In the rows, zero is written as 1.50.

Name the unit of each row.
[ 1.59  0.89  2.49  0.92  0.84  0.73  0.83  0.75  1.17  0.65]: 58
[ 1.78  1.69  0.92  2.16  0.33  1.79  1.89  2.39  0.42  1.83]: 97
[ 1.68  2.07  2.46  0.85  0.87  2.23  0.91  0.62  0.76  1.96]: 63
[ 1.80  1.79  1.38  0.92  0.18  1.88  1.59  0.71  0.29  1.82]: 87
[ 1.72  1.24  0.86  2.17  0.27  1.17  1.92  2.38  0.57  1.36]: 99
[ 1.20  1.23  0.98  0.82  2.72  1.21  1.89  0.63  2.58  1.32]: 10
[ 1.24  1.70  1.10  0.86  2.88  1.73  1.78  0.67  2.54  1.82]: 12
[ 1.25  2.11  1.41  1.68  2.90  2.23  1.58  1.80  2.49  2.13]: 19
[ 1.67  0.74  0.84  1.66  0.36  0.54  1.95  1.75  0.84  0.79]: 103
[ 1.66  0.68  0.80  1.31  0.48  0.49  2.00  1.33  0.88  0.78]: 105
[ 1.79  1.40  1.48  0.90  0.08  1.37  1.51  0.71  0.33  1.38]: 85

Follow the symbols from each start, one at a time.
Each answer is a row, close to the row of the unit it stands for.
[ 1.74  0.86  1.70  1.66  0.10  0.72  1.35  1.73  0.57  0.81] (78)
p [ 1.72  0.82  1.69  1.50  0.10  0.64  1.40  1.52  0.57  0.78]
f [ 1.76  1.07  1.55  1.06  0.04  0.95  1.45  0.94  0.47  1.04]
c [ 1.73  0.86  1.63  1.43  0.09  0.67  1.44  1.40  0.57  0.81]
f [ 1.79  1.24  1.46  0.97  0.02  1.18  1.55  0.78  0.39  1.23]
p [ 1.80  1.39  1.44  0.91  0.08  1.33  1.58  0.70  0.33  1.39]
f [ 1.79  2.13  1.32  1.11  0.40  2.33  1.63  1.01  0.39  2.18]
c [ 1.81  1.60  1.41  0.87  0.11  1.60  1.56  0.68  0.32  1.62]
p [ 1.84  1.77  1.40  0.90  0.20  1.87  1.61  0.72  0.31  1.85]
[ 1.38  1.31  2.66  2.37  1.84  1.28  0.70  2.67  1.83  1.10] (49)
c [ 1.36  2.07  2.47  2.19  2.39  2.25  0.82  2.36  2.00  1.93]
p [ 1.36  1.86  2.53  2.27  2.23  1.97  0.76  2.55  2.01  1.68]
p [ 1.41  1.59  2.63  2.39  2.10  1.59  0.72  2.67  1.93  1.39]
f [ 1.47  0.69  2.46  1.93  1.25  0.51  0.79  2.08  1.59  0.51]
p [ 1.51  0.66  2.44  1.77  1.17  0.43  0.84  1.86  1.51  0.43]
f [ 1.59  0.77  2.43  1.07  0.88  0.56  0.87  0.96  1.22  0.54]
c [ 1.53  0.61  2.35  1.59  1.06  0.39  0.89  1.62  1.42  0.39]
f [ 1.59  0.87  2.41  0.93  0.82  0.72  0.85  0.74  1.19  0.69]
[ 1.74  2.15  2.10  2.02  0.57  2.30  1.07  2.13  0.51  2.06] (70)
c [ 1.72  2.41  2.16  1.53  0.84  2.62  1.01  1.52  0.66  2.33]
p [ 1.69  2.36  2.18  1.72  0.76  2.56  1.01  1.72  0.62  2.28]
f [ 1.77  1.74  2.07  2.13  0.28  1.84  1.13  2.41  0.40  1.66]
p [ 1.77  1.53  1.97  2.14  0.24  1.53  1.19  2.39  0.40  1.44]
p [ 1.75  1.31  1.94  2.11  0.15  1.26  1.23  2.32  0.44  1.23]
c [ 1.77  1.96  2.10  2.13  0.47  2.10  1.14  2.31  0.47  1.87]
p [ 1.76  1.76  2.02  2.17  0.34  1.78  1.13  2.39  0.44  1.68]
p [ 1.78  1.53  1.99  2.16  0.19  1.50  1.17  2.35  0.43  1.44]
[ 1.23  1.06  0.95  0.91  2.58  0.91  1.86  0.70  2.58  1.07] (9)
c [ 1.28  0.67  0.85  1.30  2.18  0.45  1.97  1.23  2.35  0.71]
p [ 1.24  0.72  0.86  1.16  2.34  0.52  1.93  1.03  2.43  0.80]
f [ 1.22  1.49  1.01  0.82  2.76  1.47  1.83  0.59  2.60  1.55]
c [ 1.23  0.84  0.89  1.02  2.44  0.71  1.90  0.84  2.48  0.95]
p [ 1.27  1.03  0.93  0.89  2.60  0.93  1.89  0.69  2.57  1.08]
c [ 1.25  0.63  0.84  1.34  2.21  0.43  1.95  1.25  2.38  0.73]
p [ 1.28  0.71  0.87  1.14  2.29  0.54  1.94  1.04  2.47  0.84]
f [ 1.23  1.47  0.99  0.79  2.83  1.44  1.83  0.61  2.58  1.54]
[ 1.72  2.29  2.17  1.88  0.68  2.48  1.04  1.97  0.55  2.24] (69)
c [ 1.69  2.41  2.23  1.34  0.92  2.60  0.96  1.30  0.68  2.33]
c [ 1.73  2.09  2.42  0.82  0.87  2.24  0.85  0.59  0.75  1.95]
c [ 1.65  1.32  2.51  0.68  0.73  1.25  0.76  0.42  0.93  1.12]
c [ 1.55  0.72  2.42  1.10  0.83  0.54  0.89  0.93  1.25  0.51]
c [ 1.53  0.64  2.39  1.62  1.02  0.40  0.88  1.62  1.44  0.41]
c [ 1.47  0.86  2.51  2.11  1.42  0.69  0.78  2.30  1.63  0.60]
p [ 1.48  0.70  2.46  1.91  1.21  0.52  0.83  2.10  1.56  0.51]
p [ 1.52  0.63  2.43  1.83  1.15  0.41  0.85  1.88  1.50  0.47]
[ 1.23  2.01  1.18  1.05  2.90  2.12  1.69  0.95  2.48  2.11] (14)
c [ 1.24  1.48  1.04  0.82  2.80  1.41  1.79  0.60  2.58  1.52]
c [ 1.29  0.87  0.91  0.99  2.41  0.69  1.91  0.85  2.49  0.92]
f [ 1.22  1.69  1.06  0.88  2.90  1.74  1.80  0.68  2.55  1.79]
c [ 1.20  1.05  0.92  0.88  2.56  0.89  1.90  0.69  2.58  1.10]
f [ 1.27  1.89  1.14  0.98  2.88  1.99  1.73  0.80  2.53  1.95]
p [ 1.25  2.02  1.22  1.06  2.91  2.12  1.72  0.94  2.49  2.08]
p [ 1.28  2.06  1.26  1.23  2.88  2.21  1.66  1.09  2.45  2.10]
c [ 1.23  1.71  1.06  0.89  2.86  1.74  1.79  0.66  2.59  1.78]
[ 1.62  0.94  0.55  0.89  0.61  0.81  2.17  0.64  0.97  1.07] (108)
p [ 1.61  1.09  0.44  0.67  0.76  1.09  2.24  0.46  1.02  1.30]
c [ 1.63  0.76  0.70  1.24  0.50  0.51  2.05  1.09  0.95  0.85]
f [ 1.60  1.43  0.35  0.59  0.96  1.38  2.27  0.32  1.07  1.59]
p [ 1.63  1.70  0.36  0.62  1.23  1.77  2.30  0.37  1.12  1.94]
f [ 1.51  2.36  0.57  1.26  1.86  2.57  2.15  1.15  1.50  2.53]
p [ 1.49  2.36  0.59  1.43  1.93  2.61  2.12  1.41  1.59  2.61]
f [ 1.44  2.10  0.56  2.08  2.18  2.32  2.12  2.27  1.85  2.33]
p [ 1.40  1.98  0.48  2.25  2.23  2.05  2.18  2.47  1.93  2.17]
[ 1.73  0.87  1.65  1.42  0.10  0.66  1.40  1.38  0.55  0.75] (80)
f [ 1.80  1.21  1.51  0.95  0.04  1.17  1.49  0.77  0.40  1.20]
p [ 1.74  1.40  1.46  0.89  0.05  1.37  1.53  0.71  0.37  1.43]
p [ 1.82  1.61  1.42  0.87  0.11  1.62  1.54  0.66  0.32  1.62]
c [ 1.80  1.12  1.53  1.09  0.05  0.98  1.49  0.91  0.49  1.00]
c [ 1.74  0.85  1.63  1.42  0.09  0.69  1.40  1.37  0.54  0.80]
p [ 1.75  0.91  1.63  1.29  0.08  0.71  1.45  1.19  0.52  0.84]
c [ 1.73  0.85  1.75  1.69  0.11  0.74  1.35  1.73  0.57  0.81]
c [ 1.76  1.13  1.85  2.04  0.10  1.02  1.28  2.24  0.45  1.07]
[ 1.55  0.66  2.39  1.24  0.91  0.45  0.93  1.19  1.33  0.49] (56)
f [ 1.67  1.33  2.54  0.70  0.75  1.29  0.82  0.43  0.99  1.12]
c [ 1.57  0.76  2.41  1.11  0.85  0.51  0.89  0.95  1.26  0.54]
f [ 1.67  1.59  2.55  0.66  0.77  1.59  0.77  0.33  0.83  1.39]
c [ 1.56  0.87  2.47  0.92  0.79  0.71  0.80  0.68  1.15  0.65]
p [ 1.63  1.05  2.51  0.76  0.78  0.98  0.80  0.57  1.08  0.83]
p [ 1.67  1.33  2.54  0.67  0.76  1.23  0.78  0.42  0.94  1.11]
c [ 1.56  0.75  2.41  1.06  0.85  0.54  0.84  0.95  1.22  0.54]
c [ 1.49  0.61  2.41  1.58  1.08  0.40  0.87  1.58  1.44  0.43]
[ 1.26  2.14  1.28  1.37  2.91  2.30  1.66  1.27  2.42  2.20] (16)
p [ 1.30  2.16  1.34  1.48  2.91  2.32  1.61  1.46  2.39  2.22]
p [ 1.25  2.14  1.35  1.61  2.88  2.30  1.60  1.62  2.45  2.22]
p [ 1.25  2.14  1.39  1.73  2.93  2.26  1.58  1.77  2.48  2.14]
f [ 1.20  1.63  1.56  2.09  2.93  1.65  1.47  2.27  2.65  1.59]
f [ 1.21  0.86  1.73  1.91  2.59  0.70  1.37  2.02  2.67  0.82]
f [ 1.23  0.72  1.87  1.27  2.42  0.55  1.26  1.19  2.54  0.64]
p [ 1.23  0.82  1.93  1.15  2.44  0.61  1.20  1.03  2.52  0.67]
p [ 1.23  0.92  2.00  1.01  2.54  0.76  1.19  0.87  2.54  0.79]
[ 1.41  1.32  2.60  2.39  1.82  1.25  0.68  2.64  1.84  1.09] (49)
f [ 1.48  0.64  2.47  1.77  1.11  0.45  0.85  1.85  1.54  0.43]
f [ 1.55  0.75  2.40  1.10  0.86  0.55  0.90  0.96  1.20  0.52]
c [ 1.51  0.64  2.38  1.58  1.05  0.38  0.86  1.65  1.45  0.44]
f [ 1.62  0.86  2.47  0.94  0.80  0.73  0.81  0.75  1.14  0.66]
p [ 1.59  1.06  2.53  0.81  0.78  0.94  0.83  0.58  1.06  0.87]
f [ 1.70  2.08  2.40  0.80  0.82  2.20  0.87  0.67  0.76  1.97]
p [ 1.69  2.24  2.37  1.02  0.93  2.44  0.94  0.87  0.76  2.11]
c [ 1.71  1.58  2.56  0.63  0.76  1.57  0.76  0.39  0.90  1.42]
[ 1.78  2.09  1.04  1.97  0.47  2.27  1.79  2.16  0.45  2.18] (95)
f [ 1.75  1.28  0.87  2.17  0.24  1.17  1.95  2.40  0.53  1.37]
c [ 1.79  1.92  1.00  2.12  0.41  2.02  1.84  2.29  0.44  2.07]
f [ 1.73  1.06  0.83  2.07  0.27  0.94  1.91  2.29  0.61  1.15]
p [ 1.67  0.91  0.84  1.98  0.28  0.77  1.96  2.11  0.71  0.99]
p [ 1.69  0.76  0.85  1.80  0.34  0.60  1.93  1.93  0.76  0.86]
c [ 1.74  1.28  0.84  2.16  0.25  1.16  1.95  2.35  0.52  1.36]
f [ 1.67  0.73  0.82  1.69  0.36  0.53  2.00  1.75  0.85  0.79]
c [ 1.71  1.05  0.88  2.09  0.23  0.93  1.92  2.23  0.65  1.14]
[ 1.21  0.92  2.00  1.04  2.53  0.76  1.19  0.83  2.56  0.78] (33)
c [ 1.24  0.71  1.81  1.49  2.44  0.54  1.28  1.44  2.54  0.62]
c [ 1.20  0.88  1.71  1.90  2.59  0.70  1.34  2.01  2.63  0.80]
f [ 1.23  0.72  1.84  1.29  2.42  0.55  1.28  1.23  2.55  0.68]
c [ 1.21  0.78  1.73  1.75  2.54  0.59  1.35  1.84  2.62  0.66]
c [ 1.22  1.19  1.61  2.11  2.83  1.10  1.41  2.25  2.68  1.15]
p [ 1.20  1.02  1.68  2.04  2.72  0.89  1.36  2.16  2.67  0.99]
f [ 1.23  0.71  1.81  1.45  2.43  0.50  1.29  1.43  2.52  0.61]
p [ 1.24  0.75  1.84  1.30  2.40  0.55  1.26  1.23  2.50  0.63]
[ 1.49  2.40  0.63  1.39  1.93  2.58  2.13  1.40  1.57  2.56] (116)
c [ 1.55  2.15  0.43  0.87  1.57  2.31  2.24  0.71  1.33  2.38]
f [ 1.47  2.38  0.60  1.59  2.04  2.56  2.09  1.63  1.60  2.54]
c [ 1.52  2.28  0.51  1.07  1.72  2.53  2.20  0.90  1.42  2.51]
p [ 1.53  2.33  0.54  1.27  1.85  2.59  2.14  1.15  1.48  2.55]
f [ 1.42  2.27  0.58  1.93  2.15  2.45  2.13  2.04  1.75  2.48]
f [ 1.32  1.44  0.46  2.33  2.22  1.43  2.22  2.65  2.13  1.60]
f [ 1.30  0.68  0.70  1.82  2.09  0.45  2.03  1.93  2.30  0.76]
c [ 1.33  1.15  0.55  2.29  2.19  1.02  2.18  2.52  2.19  1.31]
[ 1.36  2.07  2.44  2.15  2.35  2.23  0.83  2.34  2.03  1.92] (46)
p [ 1.40  1.85  2.59  2.29  2.25  1.95  0.77  2.55  1.99  1.71]
f [ 1.45  0.82  2.55  2.13  1.40  0.66  0.78  2.32  1.69  0.62]
p [ 1.50  0.71  2.47  1.91  1.23  0.55  0.81  2.10  1.56  0.47]
c [ 1.41  1.28  2.68  2.39  1.81  1.24  0.71  2.59  1.86  1.11]
f [ 1.49  0.62  2.40  1.78  1.15  0.44  0.89  1.85  1.55  0.44]
f [ 1.59  0.74  2.41  1.08  0.83  0.57  0.82  0.98  1.24  0.56]
c [ 1.50  0.61  2.41  1.60  1.06  0.39  0.89  1.62  1.45  0.42]
f [ 1.60  0.89  2.47  0.94  0.81  0.75  0.82  0.75  1.19  0.63]
[ 1.38  1.61  2.62  2.42  2.05  1.63  0.71  2.66  1.93  1.41] (48)
f [ 1.49  0.74  2.50  1.92  1.27  0.48  0.83  2.04  1.56  0.51]
c [ 1.43  1.31  2.64  2.36  1.81  1.26  0.69  2.65  1.82  1.07]
c [ 1.39  2.08  2.47  2.16  2.36  2.20  0.83  2.34  1.99  1.93]
c [ 1.34  2.32  2.23  1.66  2.57  2.53  0.99  1.68  2.12  2.21]
p [ 1.38  2.31  2.30  1.80  2.53  2.47  0.96  1.90  2.03  2.18]

The units form a loop of 124.
The unit runs from 0 to 123 in a loop.
What the symbols do: c is -3; p is +1; f is +4.
